In the rows, zero is written as 128.
Here are made-up objects, facts about them, and rows of numbers that follow some of those facts. Name the object behind each unnamed row.

Some rows with their names:
feskuvel: [ 57 173 152 159 157 137  93  81 170  97 171 118 107 113 154  87 116  86
 123 165 133  92 168  63 108  77 149 139  67]
tozorik: [123 111 148 109 164 114  92 127 141 129  86 108 100  84 104 137 135 149
 140  93 117  95 126 122 127  83 136 131 150]
nese: [108 165 164 104 182 115 104  98 105 144 112 110  99 129 120 127  84 129
 131 133 167 117  86  90 119 178  80  79 104]
stibrak: [146  84 124  94 177 104 137  84 130 125  57 122  91 131 109 194  83 164
 104  96 110  99  88 123 142 103 132 150 137]
makas: [ 50 156 182 178 171 135 128 126 132 136 167 122 123 135 158  77 134  97
 135 172 106 122 160  56 136  67 154 149  80]
ripam: [ 90  90 141 170 165  88 104 146  98 174 103 106 118 123 140 103 102 141
 145 133  80 119 147  90 130 135 131 131 161]
vuvek: [132 171 142 109 113 125 159 107 151 107 158 159 149 119 129 111 159 122
 140  87  80  79 116 104 116  83 147 164 121]
vigrom: [164 139  97 125  87 101 187  70 136 139 120 155 117 151 125 157  83 165
  99  93  68 116  80 138 124 182 131 153 156]
ploskon: [109 171 153 141 204 112  92 123 130 153 117  84 111 109 113 108  91 156
 140 112 126  97 109 116  97 159  85  93 137]
flumo: [ 90 124  94 153 155 106  66 100 143 124 110  83 127 121 108 125 114  97
 145 115  95 142 132 175 124 112  57 130 161]
vofe: [ 78 135 116 140 159 109  82  66 162  98 134 114 101 108 155 115  83 105
 116 145 116  69 167  72  95 113 140 140 106]
gefo: [ 79 161 191 118 170 153 110 105 169  89 149 129 105  99 131 108 162 103
 133 139 137  86 147  72 131  16 162 153  74]
druskul: [ 71 193 114 178 162 133 107 127 165 148 146  95 141 126 138  81 129  70
 100 110 156 127 151  87 125  60 201 126   8]
stoplu: [104 130 122 151 155 105  87 115 137 147 104  93 105 102 121 116  99 135
 129 114 111 115 138 125 113 139 123 117 144]
sufun: [101 124 131 117 134 106  99  90 112 141 101 119  94 124 129 137  93 108
 119 137 152 135 113  99 134 158 115 102 112]
stagrol: [136 169 149 103 109 127 164 107 156 102 157 162 143 113 126 114 166 126
 138  88  81  78 114 104 118  76 153 166 125]
drogrodri: [109 186 105 145 105 116 146  90 151 113 176 142 162 144 136  96 135  93
 135 107  67 109 123 129 110 119 104 158 126]
skoge: [175 114 100  90 112  95 175  79 127 119 110 164 137 149 116 170 100 160
 118  69  71  83  74 123 132 133 127 160 148]
padrara: [ 67 236 204 152 218 156 120 110 156 121 181 100 118 127 133  75 123 117
 135 157 147  98 120  73 103  97 106 112  60]

Some facts about the objects:
bevam: τ gureflol; β b; γ d
bive: τ flugren; β a; γ g
bopadre: τ gotrar; β b; γ c
brapok: τ voron; β b; γ e
brude: τ kison; β a; γ d
busi: τ rini; β a; γ f
butu: τ pamol; β b; γ d
dafan: τ stipobir; β a; γ g
datu: τ plekir; β a; γ d
dibu: τ druskul; β a; γ d
doskom: β a; γ e
drane: β a; γ f
drazugis: τ kloskir; β a; γ c
dridra: τ sutrur; β a; γ d
drogrodri: τ drazugis; β b; γ d
druskul: τ fedro; β a; γ f
dubra: τ trapun; β b; γ e
fadre: τ butu; β a; γ g
favus: τ kloral; β a; γ f
fedro: τ trasim; β a; γ c
fepe: β b; γ c
feskuvel: τ fliron; β a; γ f
feso: τ pori; β a; γ f
fistovo: τ loma; β a; γ c
fladremun: τ klipok; β a; γ f
flagapi: τ dibu; β a; γ c
fletris: β b; γ d
fligunok: τ pepam; β b; γ c
fliron: τ nize; β a; γ c
flugren: β b; γ c
flumo: τ fadre; β a; γ c
gadrul: τ flagapi; β b; γ g
gefo: β a; γ f
gerom: τ plela; β b; γ c
givis: τ ripam; β a; γ d
godos: τ drogrodri; β a; γ c
gotrar: τ stagrol; β b; γ d
graflek: τ purubrim; β a; γ d
graro: τ bopadre; β a; γ f
grivu: τ stibrak; β a; γ c
grotralo: τ fepe; β a; γ d
gupi: τ traklu; β a; γ d
gureflol: τ flumo; β b; γ c
kiski: τ trorol; β b; γ d
kison: τ gupi; β a; γ d
klabidre: τ klaros; β b; γ c
klapar: τ nebom; β a; γ c
klaros: τ leva; β a; γ e
klete: β a; γ c
klipok: τ grivu; β a; γ c
klomes: τ drane; β a; γ c
kloral: τ lomom; β b; γ f
kloskir: τ testo; β a; γ f
kugro: τ vigrom; β a; γ g
lasik: τ zurek; β b; γ e
legisto: τ plozadras; β a; γ d
leva: τ givis; β a; γ e
librek: τ legisto; β b; γ c
litrumes: τ dridra; β a; γ c
loma: τ vebru; β b; γ e
lomom: τ trisul; β a; γ c
lomor: τ graro; β b; γ g
lotru: β b; γ f
makas: τ stezu; β a; γ f
matok: τ kugro; β b; γ d
meklogo: β a; γ g
mezi: τ padrara; β a; γ d
mipli: τ tedri; β a; γ d
nebom: τ klomes; β a; γ c
neken: τ trabrem; β a; γ f
nerer: τ gefo; β a; γ e
nese: τ mezi; β a; γ e
nestomo: τ taki; β a; γ f
nize: τ graflek; β a; γ g
padrara: τ trestim; β a; γ f
pamol: β a; γ f
patru: β a; γ f
pelem: τ bive; β a; γ c
pepam: β a; γ e
pevu: τ tokun; β b; γ g
pinur: τ brude; β b; γ c
pirezi: τ sufun; β a; γ e
plaklon: β b; γ e
plaplor: τ fletris; β a; γ d
plekir: τ skufler; β a; γ d
plela: τ stezen; β a; γ d
ploskon: τ truku; β a; γ c
plozadras: β a; γ g
pludrus: τ feskuvel; β b; γ c
pori: β a; γ g
purubrim: τ rabek; β a; γ d
rabek: τ vofe; β b; γ c
rini: τ stose; β b; γ d
ripam: τ makas; β a; γ c
rober: τ busi; β b; γ c
rogor: τ matok; β a; γ d
rokam: τ trapla; β a; γ e
rute: τ feso; β a; γ g
sasugron: τ gerom; β a; γ e
sirur: τ tozorik; β b; γ d
skazik: β a; γ c
skoge: β b; γ g
skolok: τ bevam; β b; γ e
skubivel: τ mipli; β a; γ c
skufler: τ sirur; β a; γ f
stagrol: β b; γ d
stezen: τ troplos; β a; γ c
stezu: τ tralo; β a; γ e
stibrak: β a; γ g
stipobir: τ ploskon; β a; γ f
stoplu: τ lasik; β a; γ c
stose: τ klabidre; β a; γ c
sufun: τ vasu; β a; γ e
suske: τ zomin; β a; γ g
sutrur: τ nese; β a; γ c
taki: τ fladremun; β a; γ d
tedri: τ lomor; β a; γ c
testo: τ skolok; β a; γ g
tokun: τ lotru; β b; γ c
torul: τ trazar; β a; γ d
totale: τ gadrul; β a; γ e
tozorik: β a; γ c
trabrem: β a; γ e
tragetron: τ plaplor; β a; γ c
traklu: τ tragetron; β a; γ f
tralo: β a; γ d
trapla: β b; γ e
trapun: τ torul; β a; γ f
trasim: τ pevu; β a; γ c
trazar: τ fistovo; β a; γ e
trestim: τ dafan; β b; γ d
trisul: τ totale; β a; γ c
trodus: τ zita; β a; γ c
troplos: τ rogor; β a; γ c
trorol: τ litrumes; β a; γ c
truku: τ klapar; β b; γ f
vasu: τ neken; β a; γ c
vatru: β a; γ d
vebru: β a; γ e
vigrom: τ meklogo; β b; γ g
vimu: τ rober; β b; γ f
vofe: τ nerer; β a; γ d
voron: τ vuli; β a; γ e
vuli: τ grotralo; β b; γ d
vuvek: β b; γ d
zepla: τ rokam; β a; γ e
zibi: β a; γ g
zita: τ skubivel; β a; γ e
zomin: β a; γ d
zurek: τ klete; β a; γ d

Rows to name:
No name comes twice in this set of rows, the named rows included.
[121 208 143 157  66 140 186  95 170 134 176 148 109 115 133  97 142 135
 109 124  72 135 122 133 109 147 163 157 141] : matok
[115 187 118 144 104 115 156  96 149 122 176 146 153 135 142  92 128 111
 129 106  74  96 127 104 106 131 134 151 118] : vuli
[100 142 162 117 178 131 120 110 155 115 112 115 105 105 123 131 139 124
 124 118 116  98 130 102 127  61 150 154 111] : vatru
[146  87 130  95 172 109 143  84 135 128  57 122  84 128 108 194  85 169
 100 100 109 107  87 128 145 107 137 152 141] : meklogo
[155 131 139  62  80 109 145  99 111 113 127 177 134 120 118 139 151 120
 146  84 122  95  86  96 140 121 127 128 127] : trapla
[ 93 125  99 153 154 105  73 104 141 130 108  84 119 116 110 124 110 107
 140 117  97 135 134 161 119 119  74 128 159] : drazugis
[137 168 114 150  71 108 142 110 145 145 153 135 127 109 122  97 126 144
 133  93  76 114 122 139 103 170 133 129 167] : gerom
[143  87 121 101 178 104 135  82 130 128  60 119  91 136 112 191  78 163
 103  99 109 103  89 125 142 110 130 149 139] : zibi
[136 163 111 144  66 103 134 101 151 135 154 139 123 103 126  99 121 145
 133  96  77 102 128 131  99 173 135 130 168] : bopadre
[101 148 138 163 115 100 173 126 113 145 176 158 166 154 161  79 131 116
 145 124  43 100 137  72 122 126 143 166 133] : rini
[138 155 107 134  92  97 128 115 135 136 150 138 149 114 123  98 127 136
 147  80  76  92 119 126 105 150 122 132 157] : fligunok
[ 85 188 162 146 202 127 120 102 149 135 137  97 110 124 131 106 101 128
 122 135 119 104 122  98 102 124 114 124 102] : dridra

The same objects again, as new rows of numbers:
Named rows:
drazugis: [122 154 166 126 125 139 146 116 100 144 131 137 105 126 106 122 156 117
 139 104 131 102 134 129 120 118 118 146 171 145 110 127 142 126 130 132
 142 152 136 137 134 139 122 133 138 105 127 114 163 135 119 146  90 128]
drogrodri: [157 149 143 126 131 149 125 124 100 183 162 122 156 141 117 105 106 140
 130 108 134 146 135 134 146 145 105 120  92 134 154 111 165 125 115 147
 104 117 131 127 122 127 137 134 115 128 118 148  93 143 118 117 177 110]
godos: [114 168 168 103 119 154 146 108  95 154 149 122  94 130 106 125 144 103
 144  93 136 106 139 125 107 123 126 148 169 149 120 130 160 124 117 133
 152 136 130 133 142 143 110 138 131 105 136 123 156 134 135 129  67 128]
vofe: [132 105 114 134 124 131 108 167 139 138 130 152 108 140 146 120 125 152
 131 146 105 135 101 118 128 158 133  90 113 142 125  73 136 109 117 131
  92 119 109 149 118 129 107 101 119 120 134 143 125 151 145  92 161 122]
nerer: [126  98  97 125 123 109 109 148 146 125 131 147 109 137 155 134 138 153
 132 151  97 127 123 122 130 150 142  91 116 142 115 110 132 132 124 123
 113 123 121 142 125 111 115 109 121 123 147 137 122 151 148 101 148 141]
rute: [ 84 125  95  82 131 119 122 130 142  59 126  91 129 113 139 165 112 122
 120 140 126 170 115 140  82 108 157  98 104 105 139 158 118 145 128 111
 157 106 132 122 134 134 120 145 129 149 136 159 142 105 137 130 101 154]
torul: [145 111 117 150 111 139  97 132 109 170 158 133 129 126 133 123 115 147
 150 126 113 119 103 109 141 148 127  88 120 132 151 103 145 100 112 143
  84 141 121 142 118 152 121 103 104 110 125 130 110 134 133 106 129 116]
plozadras: [110  86 119 119 164  96 100 133 159  48 112  79 156  89 101 153 127 143
  97 174 138 138 114 152 134  81 130 103  77  64 170 180  60 166 147 155
 157 139 135 127 126 170 148 137 161 157 104 109 160 101 143 174 129 163]
skolok: [156 140 124 126 134 125 131 103 112 171 153 121 160 132 126 117 116 143
 127 113 123 131 157 137 154 135 115 115  96 136 137 142 160 146 125 142
 120 128 146 127 124 108 139 135 119 133 129 145  89 143 110 129 174 128]
tralo: [142  87 127 149 143 116  98 168 145 127 114 143 126 117 133 107 127 163
 128 157 108 121 107 121 152 141 126  98 126 124 144  81 118 117 130 135
  79 146 107 148 116 131 124  93 128 118 126 132 122 148 134 125 174 110]
fletris: [184 146 130 171 136 129 137 131 120 158 118 140 174 134 115  93 106 146
 148  88 126 151 112 110 169 124  94 139  92 106 131 127 143 124 138 119
  84 139 142 115 103 124 148 126 131 144  86 130  64 136  85 155 192  79]
favus: [107 144 118  96 119 138 122 111 131 102 146 121 108 128 139 159 105 117
 131 118 137 129 130 136 102 125 149 106 130 118 124 144 127 141 123 120
 167 110 140 131 131 143 121 144 113 142 119 141 140  94 126 109  66 148]
brude: [152 141 136 137 130 136 109 138 120 136 134 133 120 120 122 112  98 136
 165  85 101 143  90  96 141 135 126 105 119 107 140 113 158 122 119 103
  81 140 121 115 110 154 112 119 130 134  86 138  75 130 115 147 125  77]
stipobir: [101 120 120 121 135 116 115 126 138  93 116 126 130 110 136 138 121 136
 121 141 145 117 144 143 120 110 150 105 162 120 133 133 113 138 138 128
 148 143 133 130 131 127 134 131 118 130 122 136 143 100 105 136  95 129]
stose: [112 131 161 123 130 137 145 133 125 132 116 136  98 130 117 121 153 108
 120 135 138 105 139 131 119 127 125 165 168 146 114 114 125 116 128 128
 144 133 112 131 143 129 115 129 142 111 146 106 172 138 149 128 101 133]
fligunok: [117 171 155 128 133 153 164 113 133 142 112 105 132 142 122 123 112  56
 116 115 157 138 163 120 118 135 122 245 152 146 131 137 128 111 120  86
 143  85  99  72 156  96 121 157 142 134 153 112 106 126 139 126 124  92]
ripam: [118 129 157 128 131 130 143 135 124 129 109 138 104 126 116 121 158 113
 123 137 136 102 140 128 119 128 122 163 172 147 115 112 117 122 132 134
 140 138 117 135 140 127 121 123 144 106 145 108 173 138 144 137 110 134]
trapla: [140 113  96 182 123 115 123  98 129 171 130 116 187 114 146 128 103 126
 123 145 131 113 166 121 169 130 139 155 136 136 158 149 131 100 125 121
  81 145 118  90 140  87 158 125 105 121 154 118  58 131 109 136 181  93]
suske: [130 153  80  92  97 124 147 116 113  80 139 127 127 136 130 153 126 141
 163  72 114 180  80 121  76  95 133  64  86  93  85 184 146 150 135 112
 161 122 185 145 101 153 128 149 126 166  97 160 132  95  87 144  78 160]

Rows to name:
No name comes twice in this set of rows, the named rows included.
[115  98  88 140 115 102 133 145 152  85  88 163 126 133 156 137 147 160
 116 164 133 120 127 142 119 116 142  93 152 131  89 122  93 131 148 130
 151 144 149 157 119 105 146 115 118 130 137 130 163 106 102 120 124 158] : gefo
[139 152 143 132 119 141 183 126 115 163 114 144 134 163 128 117 158 106
 115 128 151 124 156 140 121 138 104 190 131 164  95 126 126 115 134 137
 154 107 138 132 136  92 142 141 137 124 161 115 165 145 127 107 159 152] : rabek
[126 138 127 126 135 124 142 106 125 120 122 119 171 127 131 132 114 127
 102 138 168 131 170 162 133 114 130 144 123 130 133 149 112 142 142 141
 161 127 146 117 137 101 161 152 117 143 132 139 126 101 100 137 140 134] : truku
[117 136 142 123 113 137 154 138 129 131 114 152  88 145 127 125 168 114
 131 135 128 109 132 122 107 139 128 157 162 160  95 109 124 110 128 125
 148 120 122 146 139 115 114 121 134 113 153 110 173 136 141 107 109 149] : fliron
[119 114  93 135 117 118 129 134 159  84 108 143 118 136 150 153 125 123
 125 148 131 129 114 125 118 124 141 120 119 113 107 148  84 131 138 120
 153 110 141 131 119 130 132 125 123 155 125 115 143  95 127 114  94 153] : graro
[147 146 112 122 116 148 126  84 103 192 186 110 155 143 138 135 109 124
 132 110 130 127 156 132 143 147 130 120  85 142 147 154 162 128 108 142
 120 109 144 115 129 118 142 140 100 129 141 135  82 135 135  96 146 138] : dubra
[107 136 148 134 100 157 139 102  87 180 166 122 107 132 124 133 156 107
 138 127 144  83 148 132 106 134 130 140 169 172 129 122 147  93 109 161
 142 143 132 145 151 141 128 125 104  88 168 108 178 133 144  98  74 155] : stoplu
[140 165 147 154 128 126 182 137 129 131  66 152 152 139 125 101 143 102
 129 104 150 138 153 127 127 114 110 220 184 153  88 125 136 115 151  90
 128 130 128  97 137  65 142 140 149 130 141 125 116 134  83 163 165  85] : fepe
[128 172 148 108 111 158 174 116 109 171 143 126 120 172 128 124 143  88
 115 119 157 131 160 140 105 150 111 196 126 170 103 124 145 116 121 130
 161  81 132 126 145 101 131 152 130 129 165 127 156 143 143  91 132 154] : pludrus
[129 104 101 130 124 118 105 131 164 121 136 136 106 138 152 145 121 124
 131 148  88 128 104 108 136 151 142 113  91 114 125 140 114 138 118 112
 112 101 114 120 117 136 110 113 128 143 130 115  95 135 166  96 131 133] : zita
[104 110 114 118 131 115 122 134 141  88 112 133 122 119 142 141 127 142
 112 152 139 120 135 146 117 114 149 101 153 124 124 127 109 142 137 134
 154 139 136 137 133 119 134 128 119 126 134 136 155 107 112 128 103 142] : makas
[130 146 117 130 118 120 131 111 129  88 113 137 129 113 128 138 110 133
 150  92 135 133 119 125 120  97 140 105 152 103 110 163 127 143 144 110
 144 150 159 122 113 136 136 139 129 145  92 135 114  88  78 165  74 112] : traklu

The same objects again, as new rows of numbers:
Named rows:
pludrus: [120 132 132 130  86 162 116  52  71 127 141 131 131 145]
skazik: [119 114 120 129 123 126 119  68  79 131 132 151 158 117]
vasu: [112 122 145 133 122 139 107  72  72 129 134 159 142 116]
doskom: [108 128 123 117 145 107 112 121 151 146 115 117 129 130]
trasim: [117 109 149 125 113 129 108  82  18 124 110 166 137 131]
pevu: [136 131 127 125  98 150 130 144  62 134 146 120 117 165]
trazar: [113 137 157 125 124 125 109 137 122 142  97 122 130 132]
rabek: [115 131 131 121  94 175 106  60  97 119 146 134 134 144]
vuvek: [126 143 125 144  81 136 156 173 131 137  71  88 111 155]
tragetron: [116 118 137 130 123 145  99  69  83 129 141 163 143 114]
plozadras: [127 127 113 133 122 122 132 137 111 144 121 131 146 113]
flagapi: [121  98 142 113 130 128 109  95  12 123 136 169 131 146]
troplos: [118 118 133 124 130 165 111  98 108 126 157 162 165 122]
stipobir: [100 152 152 136 137 116 145 119 119 130 104 166 120 151]
favus: [126 131 151 138 124 133 129 126 124 133  95 138 134 146]
plekir: [124 127 141 135 137 135 138 202 159 135 112 137 114 132]
zurek: [126 130 137 139 126 133 149 195 139 139  95 134 122 130]
matok: [117 137 124 126 113 165 131 180 193 127 125 105  96 162]
feso: [119 125 138 126 144 126 126 125 151 133 112 139 130 148]

Rows to name:
No name comes twice in this set of rows, the named rows included.
[ 98 156 141 141 130 122 153 185 137 133  98 158  98 125] : mezi
[125 137 121 127 115 155 138 188 175 129 126 107 105 159] : gotrar
[131 115 153 121 134 115 128 156  65 125  97 142 130 173] : druskul
[147 153 154 112  84 125 105  90 159 146  98 125  99 145] : skolok
[119 118 152 158 137 133 141 166 145 146 115  92  96 114] : givis
[150 138 118 117 114 128 129 144 212 139 129 148  67 144] : bevam
[116 115 147 106 145 109 100 155  89 137 120 127 120 163] : totale
[100 155 137 138 124 123 139 122  69 139 125 173 123 115] : dafan
[122 127  97 121 115 141 125 109 120 137 151 107 119 145] : skoge

